Below are the code and all the weights of a small trained network. Each question names an input and a target symbol and asks about switching units off, where a switched-off unit gives its printed mean instead of its output.

import numpy as np


def w(rows, s, z=0):
    codes = np.array(rows[::2]) - 128.0
    scale = np.full(codes.shape[1], s)
    scale[-1] = z or s
    return codes * scale


def norm(h):
    return h / np.sqrt((h * h).mean(-1, keepdims=True) + 1e-5)


def f(y):
    return y / 2 * (1 + np.tanh(0.7978845608 * (y + 0.044715 * y**3)))


def softmax(a):
    e = np.exp(a - a.max(-1, keepdims=True))
    return e / e.sum(-1, keepdims=True)


def log_softmax(a):
    a = a - a.max(-1, keepdims=True)
    return a - np.log(np.exp(a).sum(-1, keepdims=True))


def net(x, mask):
    ids = ['αβγδεζηλμξπστφψω'.index(c) for c in x.split()]
    T = len(ids)
    res = E[ids] + P[:T]
    u = 0
    for l in range(2):
        r = norm(res)
        for j in range(3):
            rows = slice(3 * j, 3 * j + 3)
            q, k, v = (r @ M[l][rows].T for M in (Q, K, V))
            z = softmax(np.where(np.tri(T) > 0, q @ k.T / 3**0.5, -1e9)) @ v
            o = O[l][rows]
            res = res + np.where(mask[u + j], z, o[:, -1]) @ o[:, :-1]
        u += 3
        y = f(norm(res) @ A[l][:, :-1].T + A[l][:, -1])
        res = res + np.where(mask[u : u + 4], y, B[l][:, -1]) @ B[l][:, :-1]
        u += 4
    return log_softmax(norm(res)[-1] @ U[:, :-1].T + U[:, -1])


Q, K, V, O, A, B = {}, {}, {}, {}, {}, {}
E = w([
[123,108,146],'α',
[103,166,9],'β',
[127,126,145],'γ',
[132,127,152],'δ',
[117,98,113],'ε',
[129,126,161],'ζ',
[102,119,116],'η',
[121,127,144],'λ',
[140,115,144],'μ',
[46,39,138],'ξ',
[105,137,89],'π',
[133,109,150],'σ',
[65,253,92],'τ',
[139,119,70],'φ',
[202,172,94],'ψ',
[86,161,147],'ω',
],0.032)
P = w([
[102,169,2],'0',
[135,84,196],'1',
[80,108,179],'2',
[75,115,168],'3',
[60,122,174],'4',
[107,90,131],'5',
[56,122,174],'6',
[41,130,183],'7',
[121,80,107],'8',
[29,129,181],'9',
],0.0074)
Q[0] = w([
[240,250,144],'0.h1',
[112,86,121],'0.h1',
[177,141,174],'0.h1',
[61,190,7],'0.h2',
[128,154,107],'0.h2',
[102,136,68],'0.h2',
[84,185,162],'0.h3',
[199,120,222],'0.h3',
[97,44,194],'0.h3',
],0.027)
K[0] = w([
[214,143,4],'0.h1',
[111,113,151],'0.h1',
[196,144,130],'0.h1',
[207,23,211],'0.h2',
[167,136,158],'0.h2',
[144,81,173],'0.h2',
[79,200,139],'0.h3',
[211,146,230],'0.h3',
[80,75,193],'0.h3',
],0.027)
V[0] = w([
[105,128,155],'0.h1',
[60,107,222],'0.h1',
[159,148,69],'0.h1',
[163,30,192],'0.h2',
[21,222,44],'0.h2',
[158,100,151],'0.h2',
[76,46,187],'0.h3',
[153,48,38],'0.h3',
[129,3,67],'0.h3',
],0.0069)
O[0] = w([
[140,122,139,164],'0.h1',
[228,122,216,254],'0.h1',
[63,124,76,51],'0.h1',
[109,199,206,112],'0.h2',
[97,61,10,180],'0.h2',
[135,142,153,114],'0.h2',
[114,95,199,210],'0.h3',
[22,201,173,92],'0.h3',
[2,188,225,133],'0.h3',
],0.0082,0.0078)
A[0] = w([
[98,191,37,71],'0.n1',
[175,181,117,86],'0.n2',
[147,250,93,246],'0.n3',
[132,13,144,165],'0.n4',
],0.021,0.0014)
B[0] = w([
[242,171,188,146],'0.n1',
[167,60,193,132],'0.n2',
[167,220,249,155],'0.n3',
[183,139,211,253],'0.n4',
],0.017,0.016)
Q[1] = w([
[251,206,113],'1.h1',
[110,91,69],'1.h1',
[87,107,145],'1.h1',
[81,69,57],'1.h2',
[58,80,143],'1.h2',
[253,208,110],'1.h2',
[29,138,164],'1.h3',
[158,27,32],'1.h3',
[192,149,154],'1.h3',
],0.027)
K[1] = w([
[61,115,2],'1.h1',
[111,130,189],'1.h1',
[157,136,136],'1.h1',
[160,94,180],'1.h2',
[128,142,190],'1.h2',
[126,84,9],'1.h2',
[51,186,126],'1.h3',
[133,86,42],'1.h3',
[184,119,173],'1.h3',
],0.033)
V[1] = w([
[252,99,58],'1.h1',
[198,117,237],'1.h1',
[160,163,122],'1.h1',
[154,137,52],'1.h2',
[181,115,213],'1.h2',
[58,239,123],'1.h2',
[67,198,145],'1.h3',
[151,176,72],'1.h3',
[109,104,146],'1.h3',
],0.022)
O[1] = w([
[144,153,4,181],'1.h1',
[91,51,93,249],'1.h1',
[96,143,121,159],'1.h1',
[161,98,92,96],'1.h2',
[77,85,151,211],'1.h2',
[78,176,47,125],'1.h2',
[178,67,87,96],'1.h3',
[132,95,203,62],'1.h3',
[144,134,90,138],'1.h3',
],0.026,0.017)
A[1] = w([
[228,72,156,92],'1.n1',
[167,82,192,18],'1.n2',
[133,68,100,135],'1.n3',
[252,234,154,254],'1.n4',
],0.03,0.0038)
B[1] = w([
[111,197,202,249],'1.n1',
[121,92,34,190],'1.n2',
[173,106,187,253],'1.n3',
[178,252,139,175],'1.n4',
],0.037,0.011)
U = w([
[169,250,162,99],'α',
[164,218,100,167],'β',
[203,150,89,126],'γ',
[198,209,120,147],'δ',
[51,215,69,103],'ε',
[240,103,202,115],'ζ',
[189,156,66,118],'η',
[215,133,97,99],'λ',
[108,127,124,119],'μ',
[114,100,170,60],'ξ',
[166,162,104,254],'π',
[62,185,190,117],'σ',
[110,62,69,180],'τ',
[143,129,31,216],'φ',
[146,41,130,130],'ψ',
[237,108,87,89],'ω',
],0.02,0.0071)

Each question gives the input, a string of symbols that net reads in full, and the target symbol t.
The units are the heads (3 rows each of Q, K, V and O) and the neurons (one row each of A and B). Each row of codes is followed by its name. A weight is (code - 128) times the scale printed after its matrix; where a second scale follows, it is the last column's (O, A, B and U).
mask holds one flag per unit, layer by layer, with each layer's heads first. A switched-off unit (its flag False) gives its mean, the last column of its rows in O or B, instead of its output. The means were averaged over made-up inputs and are rounded, as every weight is.
A unit's drop is (log p(t) with every unit on - log p(t) with that unit switched off) / (log p(t) with every unit on - log p(t) with every unit switched off).
The circuit of an input: a set's keep is (log p(t) with only the set's units on - log p(t) with every unit switched off) / (log p(t) with every unit on - log p(t) with every unit switched off). Starting from the 12 units with the biggest drops (on a tie, the unit counted first), units are removed one at a time, each time the one whose removal leaves the highest keep (on an exact tie, the one counted first), for as long as the keep stays at least 0.8.
circuit, biggest first: the units of the circuit, biggest drop first
most important unit: the unit with the biggest drop
k most important neurons: the k neurons with the biggest drops, biggest first
k most important neurons of layer l: the k neurons of layer l with the biggest drops, biggest first
input ε α ζ ζ ζ σ φ, target ε: 3 most important neurons => 0.n4, 0.n1, 0.n3
input ζ ζ ψ π, target ζ: 2 most important neurons => 0.n3, 0.n4
input τ ε σ α, target τ: 3 most important neurons of layer 0 => 0.n1, 0.n3, 0.n4
input φ σ ω, target φ: circuit, biggest first => 1.h1
input ε σ λ σ μ, target ε: 2 most important neurons of layer 0 => 0.n4, 0.n1
input σ ζ ζ ξ φ σ μ, target σ: circuit, biggest first => 0.h3, 1.h1, 0.n4, 1.h2
input τ ζ ε ε ω ε τ φ ζ, target τ: 2 most important neurons of layer 0 => 0.n1, 0.n3
input σ η φ φ ξ ζ ζ, target σ: circuit, biggest first => 0.h3, 1.h1, 0.n4, 1.h2
input ω ω ε μ ζ ψ φ γ ζ, target ω: 2 most important neurons => 0.n1, 0.n4
input ε α ζ ζ ζ ζ π, target ε: circuit, biggest first => 0.h3, 0.n4
input σ ε ζ ζ ζ σ ε μ, target σ: circuit, biggest first => 0.h3, 0.n4, 1.h2, 1.n3
input ε π λ, target ε: circuit, biggest first => 0.h3, 0.n4, 1.h2
input ω ω ζ σ, target ω: circuit, biggest first => 1.h1, 0.n4, 1.h2, 0.h3
input ψ σ π ψ ζ φ σ, target ψ: most important unit => 0.n3
input σ μ σ α ε α, target σ: circuit, biggest first => 0.h3, 0.n4, 1.h2
input ψ φ ζ μ ζ σ σ ε σ, target ψ: 2 most important neurons => 0.n1, 1.n1
input ε ε ε σ β ω φ ζ, target ε: circuit, biggest first => 0.n4, 1.h2, 0.n3
input σ ξ ψ σ σ ζ α ε ζ φ, target σ: 2 most important neurons => 0.n3, 0.n4
input ω ζ ω β α φ α σ σ σ, target ω: 3 most important neurons => 0.n1, 0.n4, 0.n3
input ε φ ε ζ ζ φ ζ σ π σ, target ε: circuit, biggest first => 0.h3, 0.n4, 1.h2
input ζ φ σ ξ, target ψ: most important neuron of layer 1 => 1.n3
input σ φ ξ, target ψ: 2 most important neurons => 1.n1, 0.n4
input ζ ε σ ζ σ ζ π, target ζ: 3 most important neurons => 0.n4, 1.n1, 0.n3
input σ λ ζ σ ζ α ε σ β ζ, target σ: 3 most important neurons of layer 0 => 0.n4, 0.n3, 0.n2
input ε β σ, target ε: 4 most important neurons => 0.n4, 0.n1, 0.n3, 0.n2
input ζ λ η, target φ: 2 most important neurons of layer 0 => 0.n4, 0.n1
input ψ ξ β α π, target ψ: most important unit => 0.h2
input α ζ ω σ σ ε π λ α, target α: 3 most important neurons => 0.n4, 0.n3, 1.n4
input ε ε ζ ψ ζ ε α, target ε: 2 most important neurons of layer 1 => 1.n3, 1.n1
